Below are the code and all the weights of a small trained network. Each question names an input and a class and asks about switching units off, where a switched-off unit gives its printed mean instead of its output.

import numpy as np


def w(rows, s, z=0):
    codes = np.array(rows[::2]) - 128.0
    scale = np.full(codes.shape[1], s)
    scale[-1] = z or s
    return codes * scale


def f(y):
    return np.maximum(y, 0)


def log_softmax(a):
    a = a - a.max(-1, keepdims=True)
    return a - np.log(np.exp(a).sum(-1, keepdims=True))


def net(x, mask):
    res = np.array(x, float).reshape(1, 3) / 4 @ E
    y = f(res @ A[0][:, :-1].T + A[0][:, -1])
    res = res + np.where(mask, y, B[0][:, -1]) @ B[0][:, :-1]
    return log_softmax(res[-1] @ U[:, :-1].T + U[:, -1])


A, B = {}, {}
E = w([
[71,151,222,176,106,117,184,86,34,95],'x0',
[199,184,211,192,203,25,88,139,143,46],'x1',
[96,96,174,110,128,83,81,8,177,153],'x2',
],0.012)
A[0] = w([
[121,29,129,103,73,125,130,84,133,153,145],'neuron 1',
[162,193,170,191,254,86,64,125,165,90,158],'neuron 2',
[74,159,172,174,108,133,243,115,39,91,106],'neuron 3',
[202,104,63,84,143,129,110,171,201,123,91],'neuron 4',
[105,103,93,104,124,132,170,85,139,173,50],'neuron 5',
[72,78,86,79,58,184,187,159,126,169,1],'neuron 6',
[99,76,195,113,90,93,114,37,128,148,89],'neuron 7',
[173,154,111,142,124,173,245,248,58,129,104],'neuron 8',
[52,52,90,110,58,229,194,137,110,142,141],'neuron 9',
[128,130,127,111,120,115,99,132,103,136,101],'neuron 10',
],0.0079,0.0069)
B[0] = w([
[115,88,154,178,158,57,148,83,147,87,184],'neuron 1',
[139,62,148,173,130,78,176,157,90,103,251],'neuron 2',
[238,203,105,49,19,77,40,134,107,205,209],'neuron 3',
[181,163,138,63,21,90,59,136,28,200,204],'neuron 4',
[202,96,143,175,155,124,119,222,149,89,159],'neuron 5',
[158,97,211,161,140,109,140,179,91,124,203],'neuron 6',
[235,81,133,49,207,151,123,77,182,184,186],'neuron 7',
[230,28,65,94,228,177,171,71,254,141,223],'neuron 8',
[140,82,142,196,137,50,124,146,82,72,244],'neuron 9',
[89,112,95,137,122,167,125,102,114,176,128],'neuron 10',
],0.0076,0.015)
U = w([
[146,101,166,213,145,95,161,174,83,68,91],'0',
[164,145,118,48,47,110,61,135,82,202,103],'1',
[166,89,113,86,211,136,159,104,247,158,119],'2',
[117,127,84,149,116,112,171,101,117,120,252],'3',
[87,156,126,101,139,129,153,149,145,123,110],'4',
[86,191,124,132,104,176,152,118,142,105,101],'5',
[60,149,97,133,108,161,185,102,125,124,99],'6',
[87,196,111,145,121,167,141,118,129,122,102],'7',
],0.012,0.017)

Each question gives the input, the list of numbers given to net, and the class t.
The units are the neurons (one row each of A and B). Each row of codes is followed by its name. A weight is (code - 128) times the scale printed after its matrix; where a second scale follows, it is the last column's (A, B and U).
mask holds one flag per neuron, in row order. A switched-off neuron (its flag False) gives its mean, the last column of its row in B, instead of its output. The means were averaged over made-up inputs and are rounded, as every weight is.
A unit's drop is (log p(t) with every unit on - log p(t) with that unit switched off) / (log p(t) with every unit on - log p(t) with every unit switched off).
The circuit of an input: a set's keep is (log p(t) with only the set's units on - log p(t) with every unit switched off) / (log p(t) with every unit on - log p(t) with every unit switched off). Starting from all 10 units, units are removed one at a time, each time the one whose removal leaves the highest keep (on an exact tie, the one counted first), for as long as the keep stays at least 0.8.
units of the circuit, in order: the units of the circuit, biggest drop first
top k neurons: the k neurons with the biggest drops, biggest first
drop when u is switched off: that unit's drop, to one decimal
input [2,-5,7], class 2: units of the circuit, in order : neuron 7
input [5,3,-1], class 1: top 2 neurons : neuron 3; neuron 9
input [-5,-5,-2], class 0: top 3 neurons : neuron 3; neuron 9; neuron 6
input [0,-8,-5], class 0: top 2 neurons : neuron 9; neuron 6
input [1,6,8], class 2: top 3 neurons : neuron 7; neuron 9; neuron 6
input [3,2,2], class 3: units of the circuit, in order : neuron 4; neuron 8; neuron 9; neuron 6
input [3,-6,-7], class 2: top 2 neurons : neuron 8; neuron 2
input [6,5,-4], class 1: top 2 neurons : neuron 3; neuron 9
input [6,-8,6], class 0: top 3 neurons : neuron 9; neuron 1; neuron 8
input [-2,-8,8], class 0: top 3 neurons : neuron 9; neuron 8; neuron 6
input [-2,5,-6], class 2: top 3 neurons : neuron 8; neuron 9; neuron 6
input [-8,-6,-2], class 1: top 2 neurons : neuron 4; neuron 2
input [-6,-4,5], class 1: top 3 neurons : neuron 8; neuron 4; neuron 2
input [6,-5,-5], class 1: top neuron : neuron 3
input [-6,-7,2], class 0: units of the circuit, in order : neuron 9; neuron 6
input [3,-2,-5], class 2: drop when neuron 8 is switched off : 1.2
input [1,-8,-6], class 0: drop when neuron 5 is switched off : 0.0
input [0,1,-1], class 3: drop when neuron 4 is switched off : 0.1
